[-15.6   9.6  10.8   8.0  -8.4   9.5   2.5 -12.6 -20.4   1.8  -0.3 -12.2
  19.8  26.1  16.3 -16.2 -31.0   4.9  -3.7  -1.5 -14.1  -5.9  -3.0  -6.5
  -0.5 -18.2   2.8  -1.2 -12.9 -12.5  -2.9  34.4   3.6] : K/DS
[-38.0  -5.5  23.3  -5.5  -9.4  26.4  -9.4  -0.8 -28.4  15.1   3.2 -30.4
  55.7  45.9  11.9  -5.4 -54.3  -7.2  -4.9  -4.2   3.6 -19.4 -12.9   3.3
   9.5  -1.0   7.0  18.9  -9.8 -15.8  13.9  44.8  18.3] : K/CC
[ -8.8  -7.7  -3.7  23.6   1.3 -62.7  20.1 -14.4 -13.1 -39.0   5.5  16.4
 -24.1  11.7 -14.2  53.9 -25.9  -5.2 -10.2  23.9  -8.4   3.7   9.5 -39.8
  65.1 -20.6 -73.3  -5.7  -0.3 -70.5  35.0 -52.1  69.4] : W/GT
[-17.0  -2.3  12.5   4.4 -14.2  28.9   1.7   0.1 -13.1   5.9   5.4 -14.6
  38.9  26.7  17.5 -11.7 -33.2 -10.4  -2.5 -13.5  -6.9   7.6  -5.9   1.0
 -11.3  -9.0   4.9  -1.2 -10.6  -9.4   6.0  26.8   4.2] : K/CC
[-20.9  -8.8  15.1   5.4  -5.0  33.5   1.6 -10.7 -22.5  -5.3   6.1   0.7
  31.9  19.2   9.8   1.1 -45.8  -3.4  -6.0   2.9  -4.1  -7.1  -3.7  -9.7
   5.0 -21.2 -13.0   7.0 -14.0 -21.3   3.5  21.7  29.3] : K/CC
[ 17.1   3.0 -21.5  16.1   3.1  24.8  14.0 -16.4 -19.4  11.2   9.5   4.6
  11.9   8.4  18.3  -3.1  -8.5 -11.4 -17.0 -11.0 -19.7   3.2  -2.9 -17.0
  -1.8 -12.6   8.7   0.6   1.5 -34.2 -10.9 -25.1  -7.0] : W/GT
[ -4.7  12.3  -4.7   7.2   0.6  -3.0  12.0  -8.8 -27.6  -2.0  -0.8   2.0
  -5.0  12.3  -4.4  -0.5 -16.6   5.5 -21.2  -1.8  -5.9  -5.2   9.2 -21.4
  20.6 -24.9 -12.7   6.0  20.6 -34.9   6.6 -10.9  14.7] : W/RT
[-27.0  -3.8  19.4   4.0  -3.4  13.0  -2.7 -10.5 -24.2  -2.6  -3.4 -12.1
  38.6  29.7  14.0  -2.7 -54.9  -2.9  -8.3  -4.1  -5.5  -5.9  -4.7  -2.5
  -3.8 -22.8  11.0   8.4 -16.8 -14.0  13.6  42.4  15.4] : K/CF
[-25.1  -8.0  15.8   6.4  -3.0  13.9  -0.5  -8.1 -27.7  -3.6   1.5  -2.9
  20.4  22.7  25.7  -6.7 -50.5   5.5  -3.4   2.9 -16.8  -7.0  -2.2 -14.3
  16.7 -15.9 -13.8   3.0 -17.0 -17.8   8.1  27.8  20.8] : K/CF
[-18.3  -3.2  -3.8  -7.8  -0.6 -26.3   3.1  -8.3 -16.1 -10.7   7.4 -14.0
   9.5  12.6  -9.1  16.8 -30.9   3.8 -10.2  12.3  -0.9  -2.3   9.5 -20.1
  33.6  -7.2 -22.4  12.1  -7.4 -47.6  26.4  -9.3  43.9] : W/MH
[-10.9  -5.4  11.7  -7.4   2.2  33.7  -2.2  -6.8 -20.3  10.3  -3.3 -19.3
  30.7  34.6  10.8 -16.1 -29.3  -2.7  -4.5 -12.9  -9.2 -12.5  -3.3   1.6
  -1.1 -10.4  19.3   9.6 -14.8   0.5   5.2  45.5   2.9] : K/DS
[-19.2  -5.3   3.9  -4.6   3.5   4.6  -5.6  -5.4 -14.0   5.0  -3.9  -8.1
  19.2  23.7  10.7  -5.7 -17.2  -4.3   6.1  -5.3   0.1   0.0 -12.9  -6.0
  -2.2  -7.4   1.9  -4.0   2.3  -5.5  21.1  22.8   9.7] : K/DS
[-40.2  -9.6  28.4  -4.7  -1.2   1.3  -3.4 -11.9 -31.0  -2.8   4.2 -22.8
  53.0  37.5  -2.5   3.0 -59.2   6.0   6.2  -9.0  12.8 -21.1  -2.6  -2.4
  12.1  -5.6  -8.0  18.4 -13.8 -30.9   8.4  41.9  30.7] : K/DS
[-16.4  -1.9  -7.9  -5.3  -6.3  26.4   9.6  -4.3 -27.4  11.6  -3.8  -4.2
   8.0  34.7  13.7  -6.0 -28.7  -1.7   5.6  -4.1   3.9  -6.3  -0.2  -3.5
   6.8  -8.6   5.0  12.8  -3.6 -43.1   0.9  -0.8   3.6] : W/RT
[ -0.9   4.1 -16.0  -3.4  -2.7   5.8  13.8 -16.3 -16.5   5.9   5.3  -4.8
  -1.1  27.0   6.9 -10.5 -31.0 -12.1 -15.2   1.2  -4.2 -18.4  10.3 -19.1
  15.1  -2.3   7.7   8.3  -4.5 -28.5   3.9  -7.0  10.1] : W/GT
[ -5.1   9.5  -7.7  -4.2   5.2  10.9   5.1 -15.0 -18.6   9.8   0.0  -6.2
   9.9  31.7  22.7  -2.9 -22.9  -5.4  -8.0  -7.4  -3.6  -8.9  11.3  -3.9
  10.4  -9.6   5.0  11.2  -8.0 -25.0   3.7  10.5  -4.6] : W/RT
[ -3.1  -4.1 -13.3   0.8  15.6   6.0  -1.7 -10.4 -16.5  12.0   3.9  -5.1
   4.4  19.5   7.8   1.4 -17.6 -16.2  -6.1   1.5  -3.7  -3.7 -18.2 -13.7
  12.6  -5.0  -3.1  14.9 -11.8 -28.6   9.3  21.5  12.3] : W/MH
[  1.8  -5.2 -16.0 -34.5  -0.7   3.5   4.0 -14.9 -18.7   6.0   3.3  10.4
  11.6  25.4  11.5  -4.4 -21.1 -12.3 -10.8  -3.3  -5.2 -11.2   2.8 -13.9
  10.4  -8.0  16.4  26.3 -10.8 -31.3   3.2  -0.3  15.6] : W/MH
[-12.6  -3.9   6.0  17.0  -9.9  25.0  -1.1 -11.9 -12.4 -10.1   3.4  -5.8
  24.7  11.0  17.9   2.3 -23.6  -6.9 -12.6  -8.5 -19.6   7.4  -9.6 -14.2
  -7.9 -17.0  -9.3   8.4 -10.0 -14.0  11.8  18.7   7.6] : K/CF
[-12.1  -8.3  -3.0 -28.4   5.6   8.7   1.8 -11.6 -23.3   7.7   8.0   0.8
  28.3  31.9   5.8   0.2 -30.6  -9.4  -6.7  -3.3   3.1  -9.0  -1.4 -14.1
  27.9  -1.7   4.4  14.4 -16.5 -29.1  14.0   9.5  23.0] : W/MH
[-46.4  -5.3  22.5 -16.4  -4.6  42.2 -16.4  -0.7 -46.1  13.9   1.0 -29.1
  47.3  33.9  11.9  -9.0 -79.5  -3.3   8.8 -10.9   7.5 -22.8 -10.5   6.4
   3.4  -3.9  15.7  18.4 -10.0 -14.2  22.4  63.4  13.8] : K/CF
[-15.8  -6.3  21.8  15.9  -6.3  40.3   2.9 -14.3 -19.5  -3.3   8.1 -14.5
  28.7  20.7  25.9 -11.0 -43.7  -6.7  -6.9  -8.5 -21.8   6.7  -5.5 -17.1
  -8.9 -20.0   1.7   0.8  -2.6 -11.0  -2.3  32.8   2.1] : K/CF
